Each row has a class, written as a number after it.
[ 16 -46 -77 -15   6  24 -38 -71  53  14  -9  -4  40  -3 -24 -39  32 -14
 -28  30  72  26  16  13   4  44  35 -14  61  33 -13 -30  11 -16  27  26
   0 -43  26] => 0
[-34 -21  -7  -2   3  38  18 -27  53 -46 -20   9  68  44  15  -3 -23 -46
  20 -27 -13  63 -11  13 -49  38  -1 -50 -16 -20  -2 -30  13  15   0  -9
  24  34  37] => 8
[ 18 -27 -56 -10 -10  26 -49 -75  20  10 -13 -30  33 -13 -49 -34  38   1
 -46  32  30  15  40  33  -1  27  34 -30  59  52  11 -26   8  -8 -32  44
  -2 -52   8] => 7
[ 18  38 -94  23 -16  38  36 -12  36 -26  27 -27  29  18 -26   3 -45 -12
  -8  18 -42   6 -43 -15 -52  25   0 -13  -9  -7   8 -14 -22  25  38  -4
 -11  50  23] => 8
[ -5  11  25 -39  27  11   6  -8  58 -63 -42 -19  29   6 -10   0 -59  -9
   2  15  -5  46   8   6 -63  33   5  -6  -6 -65  16  14  29  25 -46  -1
 -38  34 -15] => 2
[ 22 -34 -17  -4  -3  35 -54 -75  10  25 -23 -15  -6 -16 -27  -8  24 -14
 -63  45  49   2  -5 -37  17  59  13  25  38  10   1 -20   0  10   7  10
  -1 -30  18] => 5
[   7  -25  -46   37  -10   61  -56  -37   -9   23    3   17   21  -45
  -40  -16   82   -9  -45   40   66    9  -16  -55   13  -27   32   -4
   34   42  -26  -32  -26  -16    7   33  -17 -104   -3] => 5
[-16  -3   5 -34  18  25 -12  32   1 -38   0  10   1 -14 -10  11 -36  15
  -6  11  24   1 -39 -14 -41  14   5  13 -15 -27   4  -3 -14  23  -9   8
 -36  23   0] => 6
[ 24  17  31 -25  -9  39 -23  21  67 -23 -19 -44   1  43  26  13 -58  -1
  -6  -9  11  17  36  69 -24  15   3  25 -14 -49  20  27  19  34  28 -22
  43  98  -1] => 6
[ 32 -27 -60  14 -11  37 -40 -61  27  11 -12  10  43   8 -26 -21  -2 -19
 -44  -5  -1  15   8 -51  17  49   9 -36  55  14 -36 -29  -4 -17  20  29
  50  -8  -5] => 5
[-44   5   8  11  29 -31 101   0  46  14  -2  -6  21 -13  -2   8 -71 -15
  -8  29  13  -3 -28  -6 -41  38 -46  31   7 -25  21  -7   0   2 -13  -7
 -23 -14  23] => 5
[  22    2  -21   63  -12   11 -112  -52   43   -6  -17  -26   25  -10
  -37  -40    6  -29  -60    8    5   33   54   28   24   26   43  -23
   63    0   -5   -7  -14   -4  -11    6   17  -34  -21] => 5
[ -1 -15 -17 -33  13  26  58  -3  29   2 -16 -18  31  17  26  16 -47   5
  24   6   4  21   2  -9 -39  16   1 -17 -26 -10  -7   6  13  21  14  -5
   4  48  25] => 2
[-20  43 -10 -28  -5  51   4 -59  38 -26 -33 -24  10  53  17   7 -14  -2
  -9 -27 -30  53 -16  18 -32  20  -2  -9  29 -18 -14 -29  23   3  18 -10
  13  20   4] => 5
[-14  12  -4 -40  -3  35   6  -6  40 -57   3  -9  33  26   2   9 -46 -17
 -16  -5 -39  54 -13  32 -38  12  14 -17 -41 -43   9   1   2  28  12 -19
  -5  22  17] => 2
[ 12 -38 -26 -27  16  58 -58 -13  47  -2 -25 -27  66  13 -46 -20  22 -30
 -22  42  43  47  51  23  -3   0  52  -3  17 -13   8  15  20 -13   4  17
 -31 -43 -14] => 2
[ -7  16 -13 -39 -30  48  48 -29  49 -38 -17 -33  32  54 -34 -37 -63 -36
   4  14 -12  29  37  59 -24  29  -1  -9 -14 -49  18 -14   3   6  -4   1
 -22  35  -7] => 4
[ 31  23 -78 -19  13  19 -66 -86  18 -21  -7 -29  10 -15 -25 -14  58  37
 -30  26  16  31 -25  40  17 -18  59 -12  61  46  12 -12   6 -28  19  17
 -24 -21  22] => 0
[ 16   3 -18 -22 -22  34  34   3  31 -26  20 -50  10  46  17  13 -31  15
   2   1   1  -6  33  51 -70  48  -2 -11 -17 -28  -4 -23  34  51  47 -25
  -2  70  28] => 6
[ 21 -10 -36 -43  17  45 -11 -15  42 -35  -4 -16  34  17 -13   0  -7   0
 -33  14  36  34  31  -8 -51  26  11 -10   0 -25  13 -21  22  34  14 -12
   2  35   3] => 6
[-11 -79 -28 -18  47  -8   1 -43  23  38 -43  11  41 -25  15 -18  63  -8
 -19  24  47   7  34 -15  13  33  29 -16  59  41  15 -46  41 -30 -26   5
  11 -45  46] => 0
[-28  38  23 -29  12  31  -8  54  85 -14 -17 -10   4   1  -8  19 -42 -16
 -23  -1   6   4  -2   2 -47  23 -11  38  -9 -49   9 -10  11  17 -15  -8
  28   9 -30] => 5
[-35 -19  -8   8  41   2  88   9  -6  -2 -26   5  21  23  34  15   4 -26
   6 -15 -22  11  19 -18 -34  39 -25   2  14 -28  -2   0  16  -8 -13 -28
  -9  67  10] => 1
[ 37 -84 -45 -41  -3   5 -57 -75  67 -39 -31 -43  -4  21 -18 -21  19  25
 -23  14  45   7  22  31  -8  67  86 -45  26  16  -6 -39  45   0   6  15
 -27 -51  40] => 0
[-20 -11 -23  28  12  14  43 -69  59 -41 -34  -8  57  24 -16 -27 -14 -52
 -37  -8  -3  76  37  41 -36  27   2 -44  48 -12  15 -10  11  -3 -28 -10
 -35 -12  15] => 1
[ 16 -67 -59  21  -2  36 -43 -51  31  19   1   8  45 -23 -15 -19  48 -13
 -26  50  75  12 -18 -20   1  54  28  19  15  21  -7 -22  -1   1   2   9
  41 -64  29] => 8
[-12  16 -18 -21  -1  27  36   5  16 -47  25   7  22 -11   1  12 -52   4
  -9  -8 -17  38 -32  15 -41 -27  16 -34 -25  -1  19  -8 -14  29   3  -6
 -35  34  36] => 6
[ -3  30 -19  -8  -9  36 -14 -22  39 -19   9  -9  30 -22  -5   4 -12   3
 -22  17  29  32  15  31 -41  11  -7  17 -14 -22  -4   1 -10  29  12 -29
 -25  41  11] => 2
[ 42 -29 -55   1   0  55 -88 -70  15  -1 -46 -41  18   7 -52 -14 101   4
 -54  24  14  21  20 -17  10  33  50  -5  49  12  15  -5  29 -30 -16  32
   0 -43 -18] => 1
[-21   3  12  42  -4 -11 -37  10  36 -13 -11 -11  41  24  22  11 -85 -29
 -13 -34 -60  15  39  48 -44  22  21 -90   8  11   4   8 -15  68 -19  -6
 -30  29  28] => 7
[ -7   2   6 -85   5  48  51  21  16 -52  -7 -55 -27  58  10  25 -39  15
  -1  -5 -19  14  13  39 -43  13  -3 -15 -41 -33   0  -7  12  48   7  -7
 -27   9  17] => 3
[  43  -47  -77    1    7   51 -105  -82   50   54  -43  -47   19  -23
  -25  -29   61    4  -44   51   73   36   53    7    4   17   62  -20
   77   65   13  -29   27   -7   -9   26    6  -49   27] => 0
[ 35 -74 -81  41 -22  20 -36 -70  12  32 -24   8  17  -3 -13 -48  50 -16
 -43  21  30 -17  36  -2  37  50  42  13  58  22 -25 -35  10 -23  16  17
  41 -82  24] => 4
[-26  -4 -40 -17  11  41 -20 -19  53 -39  -3 -16  34  45  -6  12 -31 -22
  -9  -2 -10  51 -39  37 -61  45   6  -5   8 -10   0 -33  22  17  15 -12
  22  -6  32] => 8
[ 10   8  -9 -18 -20  52 -26   4  49 -18 -42  -2  16  34  25  27 -24   0
 -12 -30 -26  10   5  21 -52  15  24   0   6  -7 -20  -4  32  30  38  -9
 -17  39  33] => 2
[ 50 -49 -50  55   5  49 -85 -70  41  16 -24 -45  12 -16 -23 -14  92   0
 -58  20  22  -2  47 -32  22  -5  13 -37  48   5 -12 -26   4   9  19   8
 -45 -90   3] => 7
[ 20 -41  -8  -2  15  23 -51 -38  21  25 -20 -47  25   2 -16 -10  41  -5
 -17  53  39   7  38  48  15   9  45  18  39  18  34  16  35 -10 -18  22
  14 -31   1] => 7
[ -9 -13 -31  -1   9  -3 -35 -40  14  36 -33  40  16 -19   7  -6  73 -21
 -45  22  46  -1 -13  -9   7  31  17  54  44  14   7   4  -1 -14 -24  21
  26 -46  23] => 0
[ 11 -74  -8 -20   1  17 -28 -34  34  21   6  11  32 -31 -14 -24  -3  19
 -31  44  85   7  -7  23  19  26  14  47  17   2  19  -8  12 -21   2  10
  18 -57  22] => 6
[ 14 -13 -34  -6  22  -4 -20 -46  42 -14 -40 -16  39   8 -11 -37   9 -24
 -19  25  13  37  42  36  17  39  43   5  16 -22  19  28   6  -5 -11  11
   1 -27   2] => 4
[  5   0 -54  68  -3  15 -49 -86  33 -13 -11 -14  41 -16 -41 -31  36 -42
 -46   4  11  14   2  -4  36  20  55 -27  82  13 -13 -27 -21 -12  -7  23
  37 -22  -3] => 5
[  18  -41  -42   16   22   18  -57 -114   -5   22  -39  -13   14  -21
  -36  -31   64   -4  -40   44   83   45   10  -14    5   11   40  -11
   81   61   18   -9   24   -7  -19   27  -41  -46   14] => 1
[ 24  23 -15 -61  19  25  38  18  74 -34 -49 -30  47  14   9  -5 -23  -2
  -5  -1 -20  26  78   3 -41  31  18 -35 -14 -28  11  -2  35  22 -12 -15
   3  55 -12] => 2
[ -1  16 -54  -7 -39  23   6 -50 103 -21  13 -10  50  15 -12 -33 -61  -8
 -39 -15 -18  42  34  67 -31  26  -6 -69  31   7  -6 -64   2  12  -2 -25
   6 -40  21] => 0
[ -3 -30 -41 -16   2  43  30   7  53 -22 -11  17  34  -5  -3   8 -64  -3
 -26  24  -9  10 -32   2 -59  35  -9  21  -7 -20  13 -40  23   9   8 -12
  13 -20  41] => 4
[ -20   26   -5  -35   16   -1   84   30   37  -35  -20   22   25   14
    8   14 -103  -22   14  -40  -32   20   10    5  -26   11  -28  -45
   23   -1   -7  -12   15   16  -45    0   39   54    7] => 3
[ 24 -44 -22   5  11  28 -78 -50  29  10   9 -14  26 -13 -21  -9   7 -15
 -44  45  39   9  -2  14   7  40   9  10  43   1   3   6   7  19  10  19
   9 -37   4] => 7
[  0  13 -11 -33  10  48   5  18  48 -78 -30 -17  33  29 -11  25 -67   7
  -7  -1 -17  21 -14  38 -45   8  29   0  -2 -23  30  -9  22  19   2  -6
  10  57  21] => 3
[ 21 -25 -26  -2 -13  37   4 -62  22  16   8   1  31  -5 -24 -26 -13 -35
 -34  60  58  26  -3  45  16  -4   8  36  18   7  18  20 -10   6  14  16
   5 -34  27] => 4
[ -7 -31 -14   2  19  14 -40 -41 -46 -31 -14  -1   6   1 -46  -4  28   9
 -22  40  39  32 -28  10   4 -47  44   4  17  42  48 -19  19 -14   0  17
 -58 -64  39] => 3
[-11  24 -28  -3  21  -2 -34   3  -7 -55  -8 -11  12  15 -14   4 -18  -7
 -11  -9 -52   1   8  33 -23  58  13 -20  33 -15  -2  -9   8   0   6 -10
 -28  62  -3] => 7
[ -4 -35   9  -9 -11  57  54 -23  21  -5  -6 -31  -1  30  14  21 -36 -20
 -12   5  -9  18   1  32 -23  -4 -39 -11 -28 -34  -7 -20  -1  17 -12 -18
  20   4  36] => 4
[ 28  -4 -29  27 -26  -4  -6   2  34  10   6 -38   4  12 -34 -31 -99 -33
 -46  33 -20 -24  62  52 -11  66 -18 -24  28 -18  -8 -11 -20  40 -21  -7
   8 -21  -7] => 4
[-36 -11 -31  -7  36 -23  -2  -6  48  -5 -18  33  47 -23  20   1 -30 -19
 -30  -2   5  26   6  -5 -47  57  -1 -39  31  12   6 -45   6  24 -42 -19
  25 -10  35] => 0
[-25   2 -17  52 -17  19   7 -39  15  -2   8 -36   3  -8  18  15   3   0
 -17   2 -33  -1  -4  42 -31   4  11  -7   0  -7  16 -17 -15  30 -33 -17
  -1   9  35] => 7
[-17 -71 -34  20  27 -27 -30 -59   6  43  -9   4  61 -22 -15 -31  43 -24
 -32  36  66  16  54 -12  -7  68  13   3  43   2 -14 -17  13   4 -53  11
  43 -64   4] => 2
[ 30   3  -9 -23 -15  29  -5 -24  37 -46 -28 -36 -14  35   1   0  -6  17
 -28  -7  -1  21  18  10 -42  43   4 -33 -18  -9   5 -12  18  30   9  -7
   8  20  -4] => 1
[-19 -63  22 -36  56   7  18 -39  20  17 -12 -31  22  18  -6  15  49 -12
  -5  39  79  16  16   6   9  15 -29   5  -6 -21   8  13  21  -1  -1  -2
 -41 -66   9] => 7
[ 31 -34 -19  -7 -13  33 -62 -57  47  13 -24 -39  36 -28 -46  -4  -3   9
 -28  50  79   0  24  48   3  28  44  15  35  26   9   6  17  -2 -12  19
  -4   6  21] => 2
[  5 -19  -7 -33 -21  38  18   7  82  32 -26  13  28  -3  10 -11 -31  -6
 -10  -3  38   7  39 -14 -28  15 -16  11   0 -15 -22 -14  21  12 -22   5
  35 -33 -13] => 2
[ 16  -9 -32 -27 -23  62  -8  29  57 -26 -13 -38  39  32 -21 -13 -56  -5
  25  -4 -39   8  21  21 -34  68   0 -42 -15 -15  -8 -29  17  -9  29   0
 -11  58   8] => 8
[ 20 -38  12 -18   1  36 -51   7  49 -48 -34 -55  19  33 -12   8 -56 -16
  12  -5  -6  23  37  26 -31  50  44 -51 -18 -43 -20  19  14  27 -15  15
  12  65  -6] => 2
[ 47 -50  10 -15  -2  55 -50 -68  42  11 -45 -50 -15   7 -34  -7  33 -40
 -63  20  49  18  48 -24  37  25  12 -57  47  28 -15 -35  20  16  15  15
  -9 -53  16] => 5
[ 37 -14 -68   7  -8  35 -85 -83  22  -7 -14 -22  -2   9 -68 -39  33 -34
 -62  11  43  74  50  -7   4  12  24 -37  62  11  -5 -19  17  -5 -11  15
 -35 -65  -9] => 6
[-15 -13  -6  18  16  22  21 -28  30  -1 -42 -16  36  13  35  13 -34 -21
 -31 -20 -42  35  14   9 -18  44  -7 -53  43  23  -7 -52  15   7 -15 -14
  93  19  42] => 5
[ 20 -29 -36 -24   4  40 -12 -49  52   0 -29 -11  14  -8 -24 -18  38 -26
 -28   5  45  32  27  -3  15  -2  25  -3  40   5 -22  -7  18 -14   2  22
   0 -37   2] => 2
[  5 -50  -1  17   3  -9 -41 -78  56   6 -42 -14  42  10 -38 -40  -9 -50
 -39  10  39  19  31  -7  44  61  43 -53  54  18   1 -18   5   1   0  29
  -1 -62  13] => 5
[ 34 -50 -64  42  16  14 -80  -8   7  18 -21  -8  25 -27 -28 -30  38 -14
 -32   8  22   8  31 -36  45  18  56 -52  45  36  -7 -13 -10 -10  31  26
  -6 -57  14] => 6
[-25  11 -38 -34  13 -11  70   3  52  -2  -6 -13  20  32  20   7 -25   3
   8  -8   3  -4  11 -10 -53  67 -39 -37 -15 -23 -18 -42   7  24  -3 -19
  17   4  12] => 0
[ -9 -49 -37  68  26 -25 -72 -60  29  28 -29  27  57 -17 -19 -13 -27 -21
 -46  18  21  11  -8 -37   9  40  53 -22  82  41  11 -36  18  -2  -3  -2
   1 -68  29] => 5
[ -8 -46 -16 -35  40   4  -5 -34   5  41 -13 -10  42  -6  -1   2  26  13
   8  47  85   1  -7   7  17  27  10  23  24  22 -12   3  24  -8  31   7
  -1 -44  19] => 2
[-32  -5  -7 -69  36  33  25  28  67 -56  32   2  59  17   0  16 -46  20
  14   4 -10  37 -35  47 -76  -3  -8  23 -27 -51   8   5  18   1   2 -12
 -58  21   4] => 8
[ 31  33 -51 -25 -25  65  49 -10  93 -39  -5 -27  36   8 -24  -6 -73 -10
 -20  12   1  26  15  11 -54  -4  -1 -31   3 -11  -4 -28  10  31  22  -6
  -1  31   2] => 2
[ 23 -43   9   7  21   3 -41 -52  63  14 -23 -33  43 -11 -17 -15  31  -8
 -18  41  51   5  31   4  24  30  14  27  18 -55   1  29  20   0  -5   0
 -27 -54 -14] => 2
[-16  14 -48  10  -4  20   7   2  12 -26  15 -17   7  38   3 -19   1 -30
  27  -8 -23  33   7 -29 -56  48  -2 -29 -35 -27  -5 -35   9  30  31 -20
  -1  45   6] => 8
